Below are the code and all the weights of a small trained network. Each question names an input and a target symbol and asks about switching units off, where a switched-off unit gives its printed mean instead of its output.

import numpy as np


def w(rows, s, z=0):
    codes = np.array(rows[::2]) - 128.0
    scale = np.full(codes.shape[1], s)
    scale[-1] = z or s
    return codes * scale


def norm(h):
    return h / np.sqrt((h * h).mean(-1, keepdims=True) + 1e-5)


def softmax(a):
    e = np.exp(a - a.max(-1, keepdims=True))
    return e / e.sum(-1, keepdims=True)


def log_softmax(a):
    a = a - a.max(-1, keepdims=True)
    return a - np.log(np.exp(a).sum(-1, keepdims=True))


def net(x, mask):
    ids = ['ΠΦβζημ'.index(c) for c in x.split()]
    T = len(ids)
    res = E[ids] + P[:T]
    u = 0
    for l in range(3):
        r = norm(res)
        for j in range(2):
            rows = slice(4 * j, 4 * j + 4)
            q, k, v = (r @ M[l][rows].T for M in (Q, K, V))
            z = softmax(np.where(np.tri(T) > 0, q @ k.T / 4**0.5, -1e9)) @ v
            o = O[l][rows]
            res = res + np.where(mask[u + j], z, o[:, -1]) @ o[:, :-1]
        u += 2
    return log_softmax(norm(res)[-1] @ U[:, :-1].T + U[:, -1])


Q, K, V, O = {}, {}, {}, {}
E = w([
[152,119,120,112,129],'Π',
[127,183,108,144,121],'Φ',
[4,233,140,74,117],'β',
[103,184,123,145,176],'ζ',
[213,36,116,120,108],'η',
[99,150,120,121,126],'μ',
],0.003)
P = w([
[67,172,168,76,137],'0',
[183,50,102,136,103],'1',
[58,186,167,96,132],'2',
[178,52,115,137,105],'3',
[60,206,158,84,133],'4',
[175,53,123,139,101],'5',
[63,222,155,71,141],'6',
[177,47,130,138,97],'7',
[66,234,140,51,149],'8',
[166,44,131,135,95],'9',
[59,236,130,29,157],'10',
[159,38,136,134,86],'11',
[64,250,127,21,167],'12',
[164,49,128,139,102],'13',
],0.0019)
Q[0] = w([
[149,34,149,178,200],'0.h0',
[143,214,175,142,156],'0.h0',
[103,211,122,75,73],'0.h0',
[114,11,129,131,174],'0.h0',
[34,186,73,128,187],'0.h1',
[224,72,137,113,55],'0.h1',
[253,19,116,165,88],'0.h1',
[36,165,118,119,194],'0.h1',
],0.0047)
K[0] = w([
[128,69,139,108,2],'0.h0',
[116,133,189,73,194],'0.h0',
[143,166,134,143,231],'0.h0',
[180,33,109,170,5],'0.h0',
[29,205,153,60,244],'0.h1',
[234,86,84,184,38],'0.h1',
[192,117,139,140,33],'0.h1',
[70,154,140,90,206],'0.h1',
],0.0057)
V[0] = w([
[151,209,168,35,125],'0.h0',
[226,78,193,163,175],'0.h0',
[39,63,148,30,96],'0.h0',
[190,211,203,44,217],'0.h0',
[200,2,210,148,115],'0.h1',
[73,209,218,28,185],'0.h1',
[166,132,71,130,169],'0.h1',
[115,128,129,151,120],'0.h1',
],0.0015)
O[0] = w([
[159,45,129,130,49,198],'0.h0',
[63,159,62,135,141,3],'0.h0',
[197,179,126,126,69,200],'0.h0',
[100,59,150,136,27,145],'0.h0',
[48,229,129,161,197,18],'0.h1',
[201,105,4,127,104,189],'0.h1',
[106,162,150,100,107,113],'0.h1',
[134,132,126,134,123,125],'0.h1',
],0.0018,0.0011)
Q[1] = w([
[222,108,137,68,112],'1.h0',
[201,87,161,60,186],'1.h0',
[65,83,198,147,219],'1.h0',
[222,22,186,97,201],'1.h0',
[55,42,222,126,203],'1.h1',
[2,130,90,113,119],'1.h1',
[196,112,186,128,107],'1.h1',
[91,178,109,60,173],'1.h1',
],0.0037)
K[1] = w([
[157,59,234,220,215],'1.h0',
[210,28,200,105,248],'1.h0',
[165,127,83,13,149],'1.h0',
[159,93,200,69,231],'1.h0',
[155,213,36,214,86],'1.h1',
[152,171,161,205,253],'1.h1',
[99,153,98,60,44],'1.h1',
[186,106,227,187,123],'1.h1',
],0.0036)
V[1] = w([
[221,48,225,7,135],'1.h0',
[85,198,78,109,69],'1.h0',
[67,116,54,118,7],'1.h0',
[76,94,215,187,115],'1.h0',
[23,139,119,197,51],'1.h1',
[195,119,198,111,107],'1.h1',
[213,203,151,184,184],'1.h1',
[228,129,157,170,139],'1.h1',
],0.0018)
O[1] = w([
[183,241,180,77,171,251],'1.h0',
[151,82,85,150,206,247],'1.h0',
[106,97,32,125,242,254],'1.h0',
[64,155,74,136,57,52],'1.h0',
[6,161,58,129,130,126],'1.h1',
[114,75,216,115,105,173],'1.h1',
[225,45,81,146,221,41],'1.h1',
[174,70,152,83,206,61],'1.h1',
],0.0018,0.00087)
Q[2] = w([
[48,235,85,3,96],'2.h0',
[37,76,151,144,65],'2.h0',
[87,68,136,41,120],'2.h0',
[102,204,86,79,122],'2.h0',
[72,198,107,37,136],'2.h1',
[210,149,164,153,73],'2.h1',
[68,207,98,83,131],'2.h1',
[156,136,173,254,126],'2.h1',
],0.0068)
K[2] = w([
[50,75,207,158,119],'2.h0',
[58,254,144,61,37],'2.h0',
[95,128,156,187,25],'2.h0',
[72,75,169,149,149],'2.h0',
[89,220,94,48,193],'2.h1',
[177,151,116,158,49],'2.h1',
[96,212,98,91,190],'2.h1',
[135,98,143,227,91],'2.h1',
],0.006)
V[2] = w([
[151,59,223,188,91],'2.h0',
[217,220,72,202,41],'2.h0',
[157,152,81,250,91],'2.h0',
[140,18,67,124,171],'2.h0',
[95,71,60,184,44],'2.h1',
[157,231,141,102,150],'2.h1',
[21,185,20,55,211],'2.h1',
[187,231,97,219,123],'2.h1',
],0.0017)
O[2] = w([
[193,111,160,73,139,48],'2.h0',
[205,253,92,213,155,134],'2.h0',
[179,188,78,78,138,79],'2.h0',
[98,170,141,40,108,84],'2.h0',
[134,160,178,115,75,83],'2.h1',
[138,103,115,78,168,203],'2.h1',
[210,89,185,100,198,252],'2.h1',
[53,138,178,55,147,135],'2.h1',
],0.0023,0.0016)
U = w([
[207,51,115,128,75,135],'Π',
[58,63,82,58,80,121],'Φ',
[193,193,25,155,139,75],'β',
[92,100,129,152,242,185],'ζ',
[156,178,254,119,112,7],'η',
[25,219,141,169,89,225],'μ',
],0.0073,0.0016)

Each question gives the input, a string of symbols that net reads in full, and the target symbol t.
The units are the heads (4 rows each of Q, K, V and O). Each row of codes is followed by its name. A weight is (code - 128) times the scale printed after its matrix; where a second scale follows, it is the last column's (O and U).
mask holds one flag per head, layer by layer. A switched-off head (its flag False) gives its mean, the last column of its rows in O, instead of its output. The means were averaged over made-up inputs and are rounded, as every weight is.
A unit's drop is (log p(t) with every unit on - log p(t) with that unit switched off) / (log p(t) with every unit on - log p(t) with every unit switched off).
The circuit of an input: a set's keep is (log p(t) with only the set's units on - log p(t) with every unit switched off) / (log p(t) with every unit on - log p(t) with every unit switched off). Starting from all 6 units, units are removed one at a time, each time the one whose removal leaves the highest keep (on an exact tie, the one counted first), for as long as the keep stays at least 0.8.
units of the circuit, in order: the units of the circuit, biggest drop first
unit that matters most: the unit with the biggest drop
heads that matter: for each layer, one digit per head in row order, 1 if its drop is at least 0.15 and else 0, layers parted by /
drop when u is switched off: that unit's drop, to one decimal
input Π Π Φ μ μ μ μ β ζ μ Φ, target Φ: units of the circuit, in order	(0.h1; 2.h0)
input μ Π μ ζ μ μ Φ Φ Φ Φ μ, target β: unit that matters most	0.h1
input Π Π η β μ μ μ ζ, target β: units of the circuit, in order	(2.h1; 2.h0)
input μ Φ Φ Φ Π Φ μ Φ, target μ: heads that matter	01 / 00 / 01
input Π Φ η Φ Π Φ μ ζ μ μ, target ζ: units of the circuit, in order	(0.h0; 0.h1)
input μ Φ Π Φ Π, target β: units of the circuit, in order	(0.h1; 2.h0)
input μ Φ Φ β ζ ζ μ β μ μ μ, target Φ: heads that matter	11 / 00 / 10
input Φ Φ μ μ μ μ μ, target Φ: heads that matter	01 / 00 / 10
input μ μ Π, target Π: heads that matter	11 / 00 / 00
input Φ μ η ζ Π, target Π: heads that matter	11 / 01 / 00
input μ μ Φ μ μ ζ μ Π μ μ η η β Π, target η: units of the circuit, in order	(0.h1; 1.h0)
input β μ μ μ Π μ Π Φ μ μ μ Π, target η: units of the circuit, in order	(0.h1; 1.h0; 0.h0)
input ζ μ ζ η Φ μ μ β μ μ μ Φ, target μ: units of the circuit, in order	(0.h1; 2.h1)
input Π μ Φ μ μ Φ Φ, target β: unit that matters most	0.h0
input β μ μ Φ μ Φ μ, target β: heads that matter	11 / 01 / 10
input β Π Φ, target β: heads that matter	01 / 10 / 00
input Π Φ Φ μ μ Φ μ μ ζ μ Φ μ ζ, target Φ: units of the circuit, in order	(0.h1; 2.h0; 0.h0)
input Π Φ Π, target β: heads that matter	01 / 10 / 11
input η Φ Π Π β β, target Φ: drop when 0.h1 is switched off	0.4
input η Φ Φ ζ μ β Π Π Π η Φ Φ μ μ, target ζ: drop when 0.h0 is switched off	0.6
input μ Π μ Φ Φ μ η, target η: unit that matters most	0.h1
input Φ Φ η, target η: drop when 1.h1 is switched off	0.0
input μ μ μ Π μ, target Π: drop when 2.h1 is switched off	0.1
